Here is a tiny trained network, its code and every weight. The questions are about switching its units off for an input and a class, where a switched-off unit gives its printed mean instead of its output.

import numpy as np


def w(rows, s, z=0):
    codes = np.array(rows[::2]) - 128.0
    scale = np.full(codes.shape[1], s)
    scale[-1] = z or s
    return codes * scale


def f(y):
    return np.maximum(y, 0)


def log_softmax(a):
    a = a - a.max(-1, keepdims=True)
    return a - np.log(np.exp(a).sum(-1, keepdims=True))


def net(x, mask):
    res = np.array(x, float).reshape(1, 3) / 4 @ E
    y = f(res @ A[0][:, :-1].T + A[0][:, -1])
    res = res + np.where(mask, y, B[0][:, -1]) @ B[0][:, :-1]
    return log_softmax(res[-1] @ U[:, :-1].T + U[:, -1])


A, B = {}, {}
E = w([
[88,161,140,131,112,90,76],'x0',
[119,111,184,253,157,127,142],'x1',
[146,97,166,168,99,179,105],'x2',
],0.018)
A[0] = w([
[124,177,157,215,155,46,97,253],'neuron 0',
[230,58,80,138,145,169,89,59],'neuron 1',
[249,123,81,153,179,174,177,245],'neuron 2',
[144,98,137,205,158,157,79,119],'neuron 3',
[121,32,153,91,99,217,70,185],'neuron 4',
[101,59,134,197,218,118,112,44],'neuron 5',
[127,183,159,144,49,195,33,235],'neuron 6',
[185,150,123,99,61,123,2,254],'neuron 7',
],0.0083,0.0032)
B[0] = w([
[126,129,98,186,89,53,63,247],'neuron 0',
[64,120,220,121,144,150,169,175],'neuron 1',
[203,133,122,60,195,194,255,211],'neuron 2',
[158,169,139,213,157,162,156,219],'neuron 3',
[215,78,163,138,97,185,122,204],'neuron 4',
[205,164,114,129,184,76,150,214],'neuron 5',
[157,142,152,155,126,173,33,211],'neuron 6',
[145,179,82,81,103,175,46,213],'neuron 7',
],0.009,0.012)
U = w([
[58,98,171,155,118,81,139,15],'0',
[154,148,125,72,199,104,223,212],'1',
[121,83,199,101,110,220,255,10],'2',
[178,127,168,118,90,197,91,204],'3',
[90,179,81,68,147,54,140,254],'4',
[3,181,180,126,153,148,49,37],'5',
[193,189,199,224,207,129,163,75],'6',
],0.01,0.0031)

Each question gives the input, the list of numbers given to net, and the class t.
The units are the neurons (one row each of A and B). Each row of codes is followed by its name. A weight is (code - 128) times the scale printed after its matrix; where a second scale follows, it is the last column's (A, B and U).
mask holds one flag per neuron, in row order. A switched-off neuron (its flag False) gives its mean, the last column of its row in B, instead of its output. The means were averaged over made-up inputs and are rounded, as every weight is.
A unit's drop is (log p(t) with every unit on - log p(t) with that unit switched off) / (log p(t) with every unit on - log p(t) with every unit switched off).
The circuit of an input: a set's keep is (log p(t) with only the set's units on - log p(t) with every unit switched off) / (log p(t) with every unit on - log p(t) with every unit switched off). Starting from all 8 units, units are removed one at a time, each time the one whose removal leaves the highest keep (on an exact tie, the one counted first), for as long as the keep stays at least 0.8.
circuit, biggest first: the units of the circuit, biggest drop first
top k neurons: the k neurons with the biggest drops, biggest first
drop of u: that unit's drop, to one decimal
input [-2,0,-3], class 1: circuit, biggest first => neuron 0; neuron 6
input [-2,0,1], class 2: circuit, biggest first => neuron 0; neuron 5; neuron 6
input [6,-7,-1], class 5: circuit, biggest first => neuron 2; neuron 5
input [1,-3,-2], class 4: circuit, biggest first => neuron 4; neuron 2
input [-1,0,-4], class 4: circuit, biggest first => neuron 4; neuron 3
input [7,3,-5], class 5: circuit, biggest first => neuron 2
input [6,3,-5], class 4: circuit, biggest first => neuron 3; neuron 4
input [-7,5,-6], class 1: circuit, biggest first => neuron 2; neuron 6
input [8,4,-1], class 5: circuit, biggest first => neuron 2; neuron 4
input [-6,2,5], class 2: circuit, biggest first => neuron 2; neuron 0
input [-5,4,-5], class 1: circuit, biggest first => neuron 2; neuron 6; neuron 3
input [7,-1,3], class 5: drop of neuron 1 => -0.1
input [-6,3,8], class 2: drop of neuron 4 => 0.2
input [-2,-1,3], class 2: drop of neuron 0 => 0.4
input [1,3,-8], class 4: top neuron => neuron 3
input [6,-2,1], class 5: top 3 neurons => neuron 2; neuron 4; neuron 5
input [-1,0,-1], class 1: drop of neuron 6 => 0.3
